Below is a small trained network, with its code and all its weights. Each question gives an input and a class and asks what happens when units are switched off, that is, made to give their printed mean instead of their output.

import numpy as np


def w(rows, s, z=0):
    codes = np.array(rows[::2]) - 128.0
    scale = np.full(codes.shape[1], s)
    scale[-1] = z or s
    return codes * scale


def f(y):
    return y / 2 * (1 + np.tanh(0.7978845608 * (y + 0.044715 * y**3)))


def log_softmax(a):
    a = a - a.max(-1, keepdims=True)
    return a - np.log(np.exp(a).sum(-1, keepdims=True))


def net(x, mask):
    res = np.array(x, float).reshape(1, 3) / 4 @ E
    y = f(res @ A[0][:, :-1].T + A[0][:, -1])
    res = res + np.where(mask, y, B[0][:, -1]) @ B[0][:, :-1]
    return log_softmax(res[-1] @ U[:, :-1].T + U[:, -1])


A, B = {}, {}
E = w([
[133,143,120,148],'x0',
[67,159,250,102],'x1',
[46,142,93,119],'x2',
],0.013)
A[0] = w([
[50,126,48,119,143],'N0',
[140,123,97,105,254],'N1',
[1,144,63,124,170],'N2',
[151,151,86,131,209],'N3',
[23,171,152,138,84],'N4',
[105,177,225,136,181],'N5',
[179,107,111,131,219],'N6',
[87,114,85,138,128],'N7',
],0.022,0.0073)
B[0] = w([
[139,209,56,155,189],'N0',
[44,51,106,165,171],'N1',
[21,187,147,82,214],'N2',
[99,76,113,118,177],'N3',
[164,143,186,3,211],'N4',
[145,173,228,234,252],'N5',
[71,49,171,129,184],'N6',
[160,180,88,119,157],'N7',
],0.037,0.023)
U = w([
[59,37,164,114,252],'0',
[64,208,220,43,152],'1',
[1,215,50,116,141],'2',
[166,136,136,83,28],'3',
[182,124,127,82,55],'4',
[153,147,216,247,85],'5',
],0.008,0.0031)

Each question gives the input, the list of numbers given to net, and the class t.
The units are the neurons (one row each of A and B). Each row of codes is followed by its name. A weight is (code - 128) times the scale printed after its matrix; where a second scale follows, it is the last column's (A, B and U).
mask holds one flag per neuron, in row order. A switched-off neuron (its flag False) gives its mean, the last column of its row in B, instead of its output. The means were averaged over made-up inputs and are rounded, as every weight is.
A unit's drop is (log p(t) with every unit on - log p(t) with that unit switched off) / (log p(t) with every unit on - log p(t) with every unit switched off).
The circuit of an input: a set's keep is (log p(t) with only the set's units on - log p(t) with every unit switched off) / (log p(t) with every unit on - log p(t) with every unit switched off). Starting from all 8 units, units are removed one at a time, each time the one whose removal leaves the highest keep (on an exact tie, the one counted first), for as long as the keep stays at least 0.8.
circuit, biggest first: the units of the circuit, biggest drop first
top k neurons: the k neurons with the biggest drops, biggest first
drop when u is switched off: that unit's drop, to one decimal
input [-6,-1,1], class 2: circuit, biggest first -> [N5]
input [0,0,1], class 2: circuit, biggest first -> [N5, N4]
input [-1,-4,0], class 0: circuit, biggest first -> [N5, N2]
input [-2,5,0], class 5: top 2 neurons -> [N5, N2]
input [-6,1,-3], class 5: top 2 neurons -> [N4, N2]
input [-2,5,-1], class 5: top 2 neurons -> [N5, N2]
input [3,-6,0], class 0: top 2 neurons -> [N6, N2]
input [-1,-3,8], class 2: drop when N3 is switched off -> 0.0
input [3,8,-4], class 5: drop when N5 is switched off -> 0.8
input [-8,0,-5], class 0: drop when N5 is switched off -> 0.9
